Below are the code and all the weights of a small trained network. Each question names an input and a class and asks about switching units off, where a switched-off unit gives its printed mean instead of its output.

import numpy as np


def w(rows, s, z=0):
    codes = np.array(rows[::2]) - 128.0
    scale = np.full(codes.shape[1], s)
    scale[-1] = z or s
    return codes * scale


def norm(h):
    return h / np.sqrt((h * h).mean(-1, keepdims=True) + 1e-5)


def f(y):
    return y / 2 * (1 + np.tanh(0.7978845608 * (y + 0.044715 * y**3)))


def log_softmax(a):
    a = a - a.max(-1, keepdims=True)
    return a - np.log(np.exp(a).sum(-1, keepdims=True))


def net(x, mask):
    res = np.array(x, float).reshape(1, 6) / 4 @ E
    u = 0
    for l in range(3):
        y = f(norm(res) @ A[l][:, :-1].T + A[l][:, -1])
        res = res + np.where(mask[u : u + 6], y, B[l][:, -1]) @ B[l][:, :-1]
        u += 6
    return log_softmax(norm(res)[-1] @ U[:, :-1].T + U[:, -1])


A, B = {}, {}
E = w([
[117,171,106,246,80,162],'x0',
[2,94,124,115,107,194],'x1',
[147,127,118,97,130,151],'x2',
[136,117,136,125,110,156],'x3',
[87,201,132,97,66,111],'x4',
[122,124,135,143,119,130],'x5',
],0.0089)
A[0] = w([
[17,69,35,137,134,139,49],'L0N1',
[142,238,2,205,134,226,4],'L0N2',
[118,218,142,76,56,87,46],'L0N3',
[197,146,109,110,50,101,37],'L0N4',
[140,66,119,178,250,178,46],'L0N5',
[107,77,15,130,86,156,162],'L0N6',
],0.0088,0.0011)
B[0] = w([
[183,136,142,74,214,212,230],'L0N1',
[42,10,248,119,105,20,254],'L0N2',
[189,120,53,136,80,191,215],'L0N3',
[138,146,113,163,101,198,171],'L0N4',
[136,31,2,115,54,80,228],'L0N5',
[105,102,144,213,239,171,174],'L0N6',
],0.0068,0.005)
A[1] = w([
[68,29,138,110,60,184,159],'L1N1',
[174,105,129,48,92,174,254],'L1N2',
[58,244,66,69,71,180,7],'L1N3',
[111,175,156,2,101,105,110],'L1N4',
[175,111,171,81,79,61,50],'L1N5',
[48,162,116,130,212,238,107],'L1N6',
],0.007,0.0018)
B[1] = w([
[167,196,120,62,66,100,255],'L1N1',
[68,101,171,254,163,38,234],'L1N2',
[149,70,54,152,153,130,188],'L1N3',
[67,61,130,138,46,123,189],'L1N4',
[114,131,167,134,157,159,175],'L1N5',
[124,238,92,38,182,137,210],'L1N6',
],0.0089,0.0043)
A[2] = w([
[185,124,108,163,149,82,139],'L2N1',
[59,107,240,63,145,61,203],'L2N2',
[255,174,185,166,121,91,184],'L2N3',
[113,196,85,82,25,97,179],'L2N4',
[103,80,81,114,206,49,177],'L2N5',
[37,110,144,91,152,105,253],'L2N6',
],0.01,0.0017)
B[2] = w([
[22,145,162,117,109,252,206],'L2N1',
[154,130,220,232,115,20,254],'L2N2',
[67,180,156,2,192,188,237],'L2N3',
[216,17,39,169,162,120,203],'L2N4',
[128,223,98,197,48,132,254],'L2N5',
[161,173,231,156,79,168,225],'L2N6',
],0.0063,0.0058)
U = w([
[98,124,180,192,103,85,254],'0',
[99,189,132,97,163,189,100],'1',
[161,78,3,174,99,129,22],'2',
],0.016,0.002)

Each question gives the input, the list of numbers given to net, and the class t.
The units are the neurons (one row each of A and B). Each row of codes is followed by its name. A weight is (code - 128) times the scale printed after its matrix; where a second scale follows, it is the last column's (A, B and U).
mask holds one flag per neuron, layer by layer. A switched-off neuron (its flag False) gives its mean, the last column of its row in B, instead of its output. The means were averaged over made-up inputs and are rounded, as every weight is.
A unit's drop is (log p(t) with every unit on - log p(t) with that unit switched off) / (log p(t) with every unit on - log p(t) with every unit switched off).
The circuit of an input: a set's keep is (log p(t) with only the set's units on - log p(t) with every unit switched off) / (log p(t) with every unit on - log p(t) with every unit switched off). Starting from the 12 units with the biggest drops (on a tie, the unit counted first), units are removed one at a time, each time the one whose removal leaves the highest keep (on an exact tie, the one counted first), for as long as the keep stays at least 0.8.
circuit, biggest first: the units of the circuit, biggest drop first
most important unit: the unit with the biggest drop
top k neurons: the k neurons with the biggest drops, biggest first
top k neurons in layer l: the k neurons of layer l with the biggest drops, biggest first
drop when u is switched off: that unit's drop, to one decimal
input [-3,3,3,7,4,-3], class 2: circuit, biggest first : [L2N4, L1N1]
input [3,-7,1,-5,3,5], class 1: most important unit : L2N3
input [7,-3,0,1,8,8], class 2: top 2 neurons in layer 0 : [L0N3, L0N4]
input [2,-2,-1,5,-3,3], class 2: top 2 neurons in layer 0 : [L0N5, L0N1]
input [1,-7,7,1,8,3], class 2: top 2 neurons in layer 2 : [L2N4, L2N6]
input [-3,2,8,-3,-3,3], class 0: top 4 neurons : [L1N2, L0N3, L1N3, L2N4]
input [6,-7,-2,4,8,5], class 2: top 2 neurons in layer 0 : [L0N3, L0N1]
input [-1,-3,-8,0,3,-5], class 1: top 4 neurons : [L0N5, L2N3, L1N4, L1N1]
input [-7,-8,2,-3,8,6], class 1: circuit, biggest first : [L2N3, L0N2]
input [1,-2,-3,-8,3,3], class 2: top 2 neurons : [L0N1, L2N4]
input [-4,-2,-4,1,-7,4], class 2: top 3 neurons : [L0N5, L0N2, L2N2]
input [-8,1,5,7,6,5], class 0: top 2 neurons : [L1N2, L0N5]
input [5,1,-7,2,7,-6], class 2: top 2 neurons : [L0N3, L2N4]
input [2,-8,6,1,8,-6], class 1: circuit, biggest first : [L2N3]
input [4,-5,0,-3,-3,-1], class 1: top 3 neurons : [L2N3, L1N2, L1N4]
input [2,2,-2,1,-3,-3], class 2: top 2 neurons : [L0N5, L1N2]
input [3,-6,-4,6,6,1], class 1: top 3 neurons in layer 2 : [L2N3, L2N2, L2N5]
input [-7,7,7,-5,-2,-1], class 0: top 2 neurons in layer 0 : [L0N3, L0N4]
input [6,-8,2,-5,3,7], class 1: top 3 neurons : [L2N3, L1N2, L2N2]
input [6,-8,4,-2,7,-5], class 1: top 2 neurons in layer 0 : [L0N5, L0N2]
input [-2,-8,8,4,0,-2], class 1: top neuron in layer 0 : [L0N2]
input [5,-7,0,6,4,4], class 1: drop when L2N2 is switched off : 0.3
input [-6,-3,8,-5,4,-4], class 0: drop when L1N2 is switched off : 0.7
